Here is a tiny trained network, its code and every weight. The questions are about switching its units off for an input and a class, where a switched-off unit gives its printed mean instead of its output.

import numpy as np


def w(rows, s, z=0):
    codes = np.array(rows[::2]) - 128.0
    scale = np.full(codes.shape[1], s)
    scale[-1] = z or s
    return codes * scale


def f(y):
    return np.maximum(y, 0)


def log_softmax(a):
    a = a - a.max(-1, keepdims=True)
    return a - np.log(np.exp(a).sum(-1, keepdims=True))


def net(x, mask):
    res = np.array(x, float).reshape(1, 5) / 4 @ E
    y = f(res @ A[0][:, :-1].T + A[0][:, -1])
    res = res + np.where(mask, y, B[0][:, -1]) @ B[0][:, :-1]
    return log_softmax(res[-1] @ U[:, :-1].T + U[:, -1])


A, B = {}, {}
E = w([
[172,132,245,114,194,186,173,141,54,145,171,100],'x0',
[209,72,117,193,142,190,128,209,194,212,216,110],'x1',
[62,162,99,93,189,105,160,59,162,233,168,118],'x2',
[80,113,142,132,163,213,120,243,121,2,83,141],'x3',
[30,176,181,103,80,69,114,137,239,129,147,87],'x4',
],0.0094)
A[0] = w([
[168,68,137,116,100,127,52,88,149,62,109,68,186],'n0',
[175,79,102,156,181,183,90,109,140,124,136,127,155],'n1',
[67,219,227,2,120,66,205,16,147,115,77,86,255],'n2',
[113,156,185,66,85,107,132,125,175,105,131,123,202],'n3',
[216,80,49,172,63,127,140,101,69,158,111,89,220],'n4',
[87,85,98,135,104,180,180,161,150,84,95,173,150],'n5',
[200,54,175,143,115,201,165,174,213,140,169,140,174],'n6',
[131,129,79,51,161,68,132,50,49,197,172,106,216],'n7',
[100,65,90,108,112,123,107,193,141,85,76,154,132],'n8',
],0.0074,0.0031)
B[0] = w([
[141,122,180,144,115,102,136,121,105,139,95,62,158],'n0',
[142,73,101,163,190,112,142,81,171,207,146,176,167],'n1',
[114,168,77,88,96,209,172,153,180,78,124,77,250],'n2',
[88,126,204,99,59,70,97,152,156,72,160,88,174],'n3',
[161,140,132,157,113,29,140,82,2,145,154,183,186],'n4',
[187,51,159,136,156,161,38,133,105,98,115,109,167],'n5',
[101,67,107,212,95,109,102,169,107,161,225,61,201],'n6',
[80,177,66,187,122,136,170,80,126,111,71,132,209],'n7',
[144,35,165,110,177,84,48,128,74,110,108,102,171],'n8',
],0.0089,0.017)
U = w([
[28,255,194,99,78,184,182,219,200,6,168,84,165],'0',
[81,132,178,102,129,148,13,203,126,9,20,80,231],'1',
[149,166,74,162,117,99,240,85,64,98,48,163,203],'2',
[198,123,222,158,53,74,129,164,84,130,155,115,150],'3',
[207,70,142,28,243,107,89,104,133,44,155,216,3],'4',
[96,55,140,220,167,235,88,198,128,173,249,90,4],'5',
],0.0066,0.0016)

Each question gives the input, the list of numbers given to net, and the class t.
The units are the neurons (one row each of A and B). Each row of codes is followed by its name. A weight is (code - 128) times the scale printed after its matrix; where a second scale follows, it is the last column's (A, B and U).
mask holds one flag per neuron, in row order. A switched-off neuron (its flag False) gives its mean, the last column of its row in B, instead of its output. The means were averaged over made-up inputs and are rounded, as every weight is.
A unit's drop is (log p(t) with every unit on - log p(t) with that unit switched off) / (log p(t) with every unit on - log p(t) with every unit switched off).
The circuit of an input: a set's keep is (log p(t) with only the set's units on - log p(t) with every unit switched off) / (log p(t) with every unit on - log p(t) with every unit switched off). Starting from all 9 units, units are removed one at a time, each time the one whose removal leaves the highest keep (on an exact tie, the one counted first), for as long as the keep stays at least 0.8.
units of the circuit, in order: the units of the circuit, biggest drop first
unit that matters most: the unit with the biggest drop
k most important neurons: the k neurons with the biggest drops, biggest first
drop of u: that unit's drop, to one decimal
input [7,-1,6,-5,-2], class 2: units of the circuit, in order => n7
input [-4,3,-3,-1,-8], class 3: 2 most important neurons => n4, n7
input [4,1,-4,-4,-6], class 2: units of the circuit, in order => n4, n3
input [-6,3,3,-1,-1], class 2: units of the circuit, in order => n6, n3
input [-4,-1,8,0,0], class 0: units of the circuit, in order => n4, n2
input [-4,4,-4,-4,-2], class 3: units of the circuit, in order => n4, n7
input [7,-2,-3,8,-8], class 5: 2 most important neurons => n6, n1
input [-3,5,-7,5,6], class 5: 3 most important neurons => n6, n2, n7
input [5,-3,-8,3,-4], class 3: 2 most important neurons => n2, n0
input [1,-1,8,8,-4], class 4: 2 most important neurons => n6, n2
input [4,2,-6,-8,-7], class 2: 3 most important neurons => n7, n4, n3
input [5,4,5,-6,2], class 2: 2 most important neurons => n7, n5
input [2,1,8,4,0], class 0: 2 most important neurons => n6, n4
input [-8,5,-1,3,6], class 1: 2 most important neurons => n8, n1
input [-1,0,-7,7,-6], class 4: unit that matters most => n1
input [-2,2,-7,0,4], class 3: 2 most important neurons => n2, n7
input [-6,-3,8,1,1], class 0: drop of n2 => 0.1
input [7,2,-4,6,5], class 5: drop of n7 => 0.0
input [7,0,-4,7,1], class 5: drop of n6 => 0.5
input [4,-8,5,4,-3], class 0: unit that matters most => n2
